[ -9   4 -27  29  44  34 -33  -5 -18 -28 -18  28  20   6   9   5  -6  21
   8 -23 -11 -32  18   7 -14 -14  -8 -42 -14   5  31   5  -3  30  25  12
 -10]  k_238
[ -6  -7 -36  23  35  33 -32 -22 -16 -26 -14  28  10  17   6   9  -9  20
  -5 -21 -20 -32  16   3 -13  -7  -2 -46 -14  11  32   5  -2  23  21  10
 -17]  k_989
[  1  -8 -22  20  50  30 -22 -14  -9 -29 -21  35  16  12   3   7  -4  23
   0 -14 -11 -42  21   0 -14  -2  -5 -41  -8   2  25   2  -4  23  21  16
  -1]  k_91
[ -1  22  25   2  -9  22  34 -15 -36 -16 -13 -30  14  -9  54 -11   2   2
  25 -14 -14  29   0 -23  34 -67 -13 -19 -40 -31   3 -15 -24  25 -24  -1
 -56]  k_621
[-17  -6  -2  13 -70  -6 -13  33  42  12  21  26 -15  33   9 -17 -34  34
  31 -12 -30  -2   1 -36  49  14 -30   8 -17  24  -5 -47  27   2  -9  -2
 -25]  k_91
[ -2 -12 -37  25  42  40 -32 -21 -22 -22 -11  27  12  10  -2  14  -9  21
 -12 -17 -13 -43  19   3  -2 -10   6 -33 -21  13  34  -2   6  29  19   7
  -9]  k_813
[  5  23 -30  18 -13  67  57 -16  29  -2  39  14  47  -8 -30 -10   6 -31
  43 -27 -24  37  -7 -40 -18 -14 -24 -15   2   3   9 -12  23 -12 -32  22
  24]  k_238
[ -9   4  23   8  -5  12  29  -5 -29 -27 -25 -24  12  -6  57 -16   0  17
  26  -5 -17  28  -2 -30  48 -41 -29 -25 -41 -27   2 -31 -29  31 -18 -13
 -52]  k_377
[ -3  -9 -21  28  38  29 -27 -24 -11 -26 -15  38  19  13  10   7  -7  24
  -3 -25 -16 -32  26  -7 -10 -12  -3 -42 -15   2  23  -1   3  23  16  20
  -7]  k_91
[-14  -2 -19  30 -71  -4  12  24  39  11  15  11 -20  33 -16 -13 -20  16
  31   1 -21  -1  -2 -41  62  -5 -27   9 -19  24   5 -47  14  -1  -5 -19
 -17]  k_813
[-15  -8  -6  12 -52 -11  -4  33  24  18  28  15 -28  33   4 -10 -28  27
  39   0 -24 -19  11 -41  67   0 -12  14 -25  28  13 -36   3  15  13  -7
 -31]  k_994
[ 45  -2 -55   5 -29   3  10 -16  -8 -13 -39  22 -79   6  42  13  22  -9
  25 -27  13 -18  22 -60  65 -64  30 -25 -32  18  23  16 -90  -2  49   5
   9]  k_813
[-27  -3  -9  26 -66 -12   8  33  28   9   6  14  -4  23   7 -14 -28  28
  31 -16 -17  20   6 -58  51 -13 -31  15 -19  29  12 -40   4  11  -9  -4
 -25]  k_238
[ -6   9  19  13 -17  44  40 -21 -27 -26 -12 -29  -4  -6  53 -17  -8   4
  31 -13 -20  32  -8 -28  32 -59 -29  -8 -50 -25   4 -35 -22  27 -11   7
 -52]  k_989
[ 12  -2 -19   0 -52 -23  14 -19  11  49 -37  20 -69 -21  25  32  -4 -31
  27 -51  -8   2  21 -64  75   4  21 -65  -1  12  22  38 -37 -12  65 -25
 -36]  k_621
[ -5  20  33  19 -13  28  46 -15 -35 -25 -15 -30  10  -5  60 -15  -7  15
  35 -13  -7  22   7 -27  46 -72 -25  -6 -43 -34   6 -13 -35  30  -8   6
 -34]  k_994
[ 22  20 -19 -23 -12 -17  14  -3  43  36 -33  39  21 -32   6  24 -14  10
  24 -65  -3   5  50 -37  20  27 -55 -40  10   8  47  29 -41 -11  51 -45
 -14]  k_377
[ -6   9  27   6 -10  25  33 -23 -38 -26 -14 -37   7  -4  60  -9  -3  19
  25  -9 -15  21   0 -21  35 -50 -29 -15 -54 -28  -1 -19 -20  35 -26  -2
 -62]  k_994
[  9  20 -21  16 -17  63  60 -33  30   0  39  19  41  -4 -29 -13   4 -36
  46 -30 -27  35 -13 -42 -19  -4 -24  -9   9  -2   1 -21  34 -11 -22  15
  35]  k_91
[-26 -20 -21  14 -53  -6   5 -10  34   3  -4  23  -2  39   0 -10 -19  38
  20   4 -31   2   0 -60  43  11 -34   2 -20  39   9 -47  17   5 -12 -10
 -43]  k_91
[ 41 -15   0  -9 -21 -10 -16 -19  58  33 -62  49 -33  -8 -41  25   5   9
  27 -18   6 -26   3 -50  75  42 -16 -41 -13  22  27 -24 -57   5  21 -11
 -32]  k_91
[ -8  10  19  11 -10  39  35 -22 -31 -28 -16 -33   3  -3  42 -14   3   7
  35  -2 -16  31  -8 -36  28 -55 -28  -9 -45 -26   8 -28 -25  24 -14  14
 -60]  k_989
[ -3 -12 -30  29  42  19 -26 -15 -14 -19 -10  26  16   7   5   8   3  10
  -2 -17  -7 -35  21  -2 -17  -3  11 -29  -9   8  31   1  -6  24  23  14
  -1]  k_273
[ -5  18  24   8 -21  25  39 -21 -16 -28 -23 -28  -2  -4  44 -11   1   3
  28  -9 -13  18  -4 -30  37 -45 -34 -16 -45 -28  -2 -23 -22  26  -6   9
 -56]  k_377
[-20   4  -2  -1 -60 -11 -21  21  15  17  30   8  -3  29   1 -20 -18  18
  32  -4 -31   3 -12 -48  74  11 -30   6 -27  42   8 -62  28  28  -1 -33
 -66]  k_436
[-27  -1  -6   7 -55 -21  -4  10  20  14   2  17 -10  20 -10   2 -23  34
  32  -3 -27  -1  12 -57  53  15 -27   5  -5  26   6 -40  11  10  14 -11
 -63]  k_436
[  7  27 -32  16 -11  64  68 -14  48  -5  49  17  42  -8 -37 -11   8 -34
  37 -31 -20  45   4 -27 -31  -8 -31 -26  14  -1  14 -12  34 -14 -22  -1
  36]  k_377
[ 26  11 -17  -4  -7 -55  14 -29  30  12 -22  73  17  27  -2  41  -3  46
  30 -44 -16 -35  37 -34  33  50 -31 -51  15  -5   7  -7 -27  -3  61  -2
 -31]  k_91
[  1  52 -22  48  13   3  15 -13  34 -20 -54  34  -8  31 -31   8   5   6
  61 -12  35  -1  19 -15  -1 -10 -67 -35  18   9  42   7 -11  -9 114  -5
  15]  k_989
[ 12  26 -34  14 -14  63  65 -23  36  -7  42  16  48  -3 -32 -10   2 -33
  45 -25 -28  32  -7 -34 -20  -3 -29 -11  18   6   1 -16  34 -11 -19  23
  26]  k_436
[ -2  17  24  14 -15  16  24 -21 -37 -27 -12 -29  11  -6  57  -9  -5  18
  30 -15 -15  17   4 -28  32 -55 -17 -18 -44 -24   2  -7 -23  27 -14  10
 -52]  k_994
[ -4  10  31   0 -22  34  33 -18 -22 -23 -18 -35   2 -12  54 -13   1  10
  26 -15 -15  35  -7 -32  41 -61  -9 -10 -46 -24   0 -28 -22  33 -37  10
 -67]  k_621
[ -8   6  24   5  -7  33  22 -20 -44 -20 -22 -33  10 -17  42 -14   5   9
  28  -6 -19  18  -3 -31  42 -48 -14  -3 -47 -26  -3 -27 -19  32 -17   2
 -59]  k_813
[  5   5  24   3  -6  27  22 -28 -29 -28 -23 -33   7 -10  48 -19   6   9
  34  -2 -21  20 -12 -32  46 -41 -29  -7 -54 -20   1 -29 -36  31 -16  12
 -72]  k_989
[-25  -1 -16  24 -63 -14  -4  29  26   8  22  18 -15  42  15 -13 -33  38
  33 -18 -17   1  18 -54  61 -25 -19  16 -21  40  16 -23  20  15  17 -11
  -1]  k_994
[ 15  25 -21  12 -14  65  58 -28  40  -1  45  15  40  -9 -32  -7   2 -35
  35 -27 -22  42  -7 -31 -13  -3 -13 -14  10   4   8 -19  28 -16 -37  17
  16]  k_621
[ 14  17 -27  25  -5  67  68 -29  41  -8  42  23  40  -3 -43 -10  10 -28
  46 -24 -21  23  -2 -45 -15  -4 -28 -20  14   1  13 -10  32 -10 -17  21
  34]  k_91
[ 13  19 -35  11 -22  60  62 -28  40   0  49   9  46  -7 -38 -10   6 -36
  46 -26 -31  35 -11 -43 -15  -8 -20  -8  15  13   7 -15  36  -8 -23  20
  21]  k_436
[ 12  17 -22   9  -6  55  63 -23  23  -2  53   6  40  -7 -21 -13   4 -37
  37 -26 -17  32  -1 -29 -20   0 -14   2   8   8   9  -5  21  -5 -22  13
  33]  k_994
[  0  13  23  20 -14  18  28 -17 -27 -21 -19 -32  10 -10  60 -12   5  10
  35 -10  -9  27  -1 -29  28 -54 -30 -11 -49 -30   1 -22 -21  20 -13   9
 -51]  k_273
[  8  19 -34  16 -20  63  64 -21  28   1  36  15  44  -1 -41  -9   7 -32
  35 -26 -24  30  -7 -36 -11  -9 -14  -9  10   4   5 -17  31 -10 -30  12
  35]  k_813
[  9  22 -30  23 -20  62  58 -15  41  -1  46  21  38  -8 -34  -7   8 -27
  55 -31 -24  36  -5 -37 -13   3 -28 -10  10   2   6 -17  25 -12 -22  24
  21]  k_238
[-18  -9  -6   2 -77 -25  -5  22  25  26  26   8 -16  33  14 -10 -25  29
  32   0 -27   0   9 -52  66  21 -21  16 -22  39   7 -25   6   0  -9  -1
 -58]  k_994
[ -7   3  35   5 -13  30  26 -30 -39 -25 -24 -29   0  -8  52 -12   6  17
  25  -9 -13  20  -9 -39  43 -50 -23 -11 -49 -28  -2 -27 -17  39 -21   5
 -65]  k_91
[-17  -3 -11  22 -64  -5 -16  27  37  16  14  21  -8  28   1 -17 -24  20
  46  -6 -22  11  -5 -52  56   5 -24  22 -23  37   8 -47   8   1   2  10
 -28]  k_238
[-10 -10 -29  20  46  31 -21 -12 -17 -18 -22  31  18   8   3  14  -9  20
  -6 -18 -11 -32  14   6 -17  -6   2 -37 -11  10  30   1  -3  29  19  13
  -7]  k_238
[ 10  17 -25  20  -5  66  74 -32  30  -2  46  11  42   1 -34  -9  14 -39
  46 -17 -20  35   0 -34 -14  -4 -20 -14   4  -4   5 -11  20 -14 -29  22
  31]  k_994
[ -1   4 -28  16  42  31 -31 -12 -18 -28 -20  28  17   9   3  13  -8  19
   0 -18 -15 -43  22  -2 -10 -12  -3 -43  -7   6  25   5  -2  27  26  19
 -18]  k_436
[ -7   2  24   8 -19  22  26 -15 -29 -16 -29 -37  16  -6  55  -8   7  17
  36  -5 -15  18 -14 -40  42 -36 -23 -11 -43 -28   3 -21 -24  26 -26  11
 -55]  k_273
[  9  14 -33  11 -23  19 -17 -55  25  14 -17  23 -53 -11 -64  40  36 -14
  37   4 -14  -8  10 -42  -6  -8  15 -54 -19 -13   2  -5 -23 -34  13   6
 -55]  k_238
[-21  -2 -22   1 -57 -20  -9  32  38   5  -1  23   5  39  12 -12 -29  35
  32 -22 -30   8  12 -50  39  -6 -34   7 -15  36   4 -48  16  15   4 -13
 -23]  k_436
[ 33  19 -28 -21  19   1 -27 -21  15  23 -32  40 -18 -28  18  22 -20  -6
  10 -54  -1 -52  45 -27  17  26 -54 -33 -22  18  56  28 -47  -3  84 -41
 -33]  k_91
[-10 -12 -11  15 -44 -17  -1  31  32   9  18  26 -15  27   9 -13 -29  32
  42  -6 -22  -3   9 -59  48   5 -19   6 -12  38  12 -34  24   6  25   6
 -23]  k_91
[ 10  14 -38  14  -8  62  63 -29  29  -1  43  14  43 -11 -31  -6  18 -32
  43 -24 -22  31  -3 -39 -26  13 -25  -6  14   3   8 -13  25 -12 -31  14
  21]  k_273
[-12  -4  -9  17 -57 -16  -1  26  36  12  19  17  10  30   7 -13 -32  35
  34 -15 -20   3   5 -49  66  13 -36  26 -17  37  14 -42  23   8  16  -8
 -18]  k_813
[-23   2  -6  10 -56 -15 -15  45  36  13  18  13 -14  25  -1 -19 -19  26
  46   6 -16  18   1 -45  53  22 -32   3  -7  36  14 -39  22   0   9 -19
 -38]  k_377
[ 14  25 -26  11  -9  58  56 -20  33   4  45  16  42 -10 -31  -5   2 -43
  36 -33 -19  35  -1 -36 -17  10 -15 -15  17   6  16  -7  27 -16 -25  20
  17]  k_621
[ 15  19 -19  16 -14  62  72 -30  44  -3  41  22  41   3 -40  -9  13 -27
  51 -20 -23  29  -7 -43 -12   4 -32 -17   8  -2   1 -22  34 -14 -24  30
  18]  k_91
[-20   3 -14  16 -81 -13 -12  31  38  23  15  18  -3  40  11 -12 -31  25
  22  -7 -28  -1   1 -48  63 -10 -34  11 -33  34   4 -32  10  -8 -14   3
 -30]  k_238
[ -6 -11 -25  20  37  28 -28 -18 -17 -25  -8  24  10  12   9   9  -3  21
  -2 -21 -16 -33  31   1 -11  -7   7 -40 -20   7  20  12  -2  27   5  19
 -16]  k_994
[-18 -11 -16  13 -62  -1 -11  15  30   7  27  12 -20  35  10 -15 -32  23
  26  -6 -29   5  -5 -55  56   7 -22  17 -28  40  18 -50  10   4   7  -5
 -37]  k_989
[ -8 -13 -34  23  33  33 -26 -14 -15 -20 -20  22  12  11  11  13  -2  14
 -10 -22 -12 -36  17  -7 -14  -8   7 -39 -15   5  29   5  -3  24   8  10
   2]  k_273
[ -4  16  25   5 -12  30  29   1 -25 -17 -15 -31   0 -14  53  -9 -10   6
  35 -21 -12  32   1 -23  28 -53 -25  -6 -41 -31   7 -24 -17  28 -21   2
 -53]  k_621
[ 44   7  18 -17 -34 -10   9  42  83  -1 -54  14  16 -17  70 -20 -20  22
  48 -56  15  29  12 -38  82  31 -49  -2   6  33  12  22 -44  -8  24  24
  23]  k_621
[-22  -8 -14  17 -71 -22   3  13  51   9   7   4  -2  44  -9 -13  -7  15
  27  -3 -20   8   3 -54  49  -6 -34  18 -18  27   7 -47   1   5  -8  -8
 -31]  k_436
[ -4  -3  23  17  -9  29  34 -27 -23 -28 -25 -23   0  -7  52 -13  -6  13
  28 -11 -15  14  -2 -44  35 -51 -27  -2 -48 -21   3 -22 -18  31  -6  21
 -46]  k_91
[-12   0  -7  11 -54 -14  -4  32  30  20  13   9  -9  30   0 -16 -26  23
  43   7 -31   3 -10 -43  65   3 -30  -9 -20  28  13 -40   9   0   9 -20
 -38]  k_989
[ -4 -13 -34  27  39  38 -30 -15 -19 -23 -22  25  16  13   3  11  -6  20
  -5 -17 -11 -38  21  -3  -2  -8   2 -32 -20   9  33   2  -1  24  17  19
  -8]  k_813
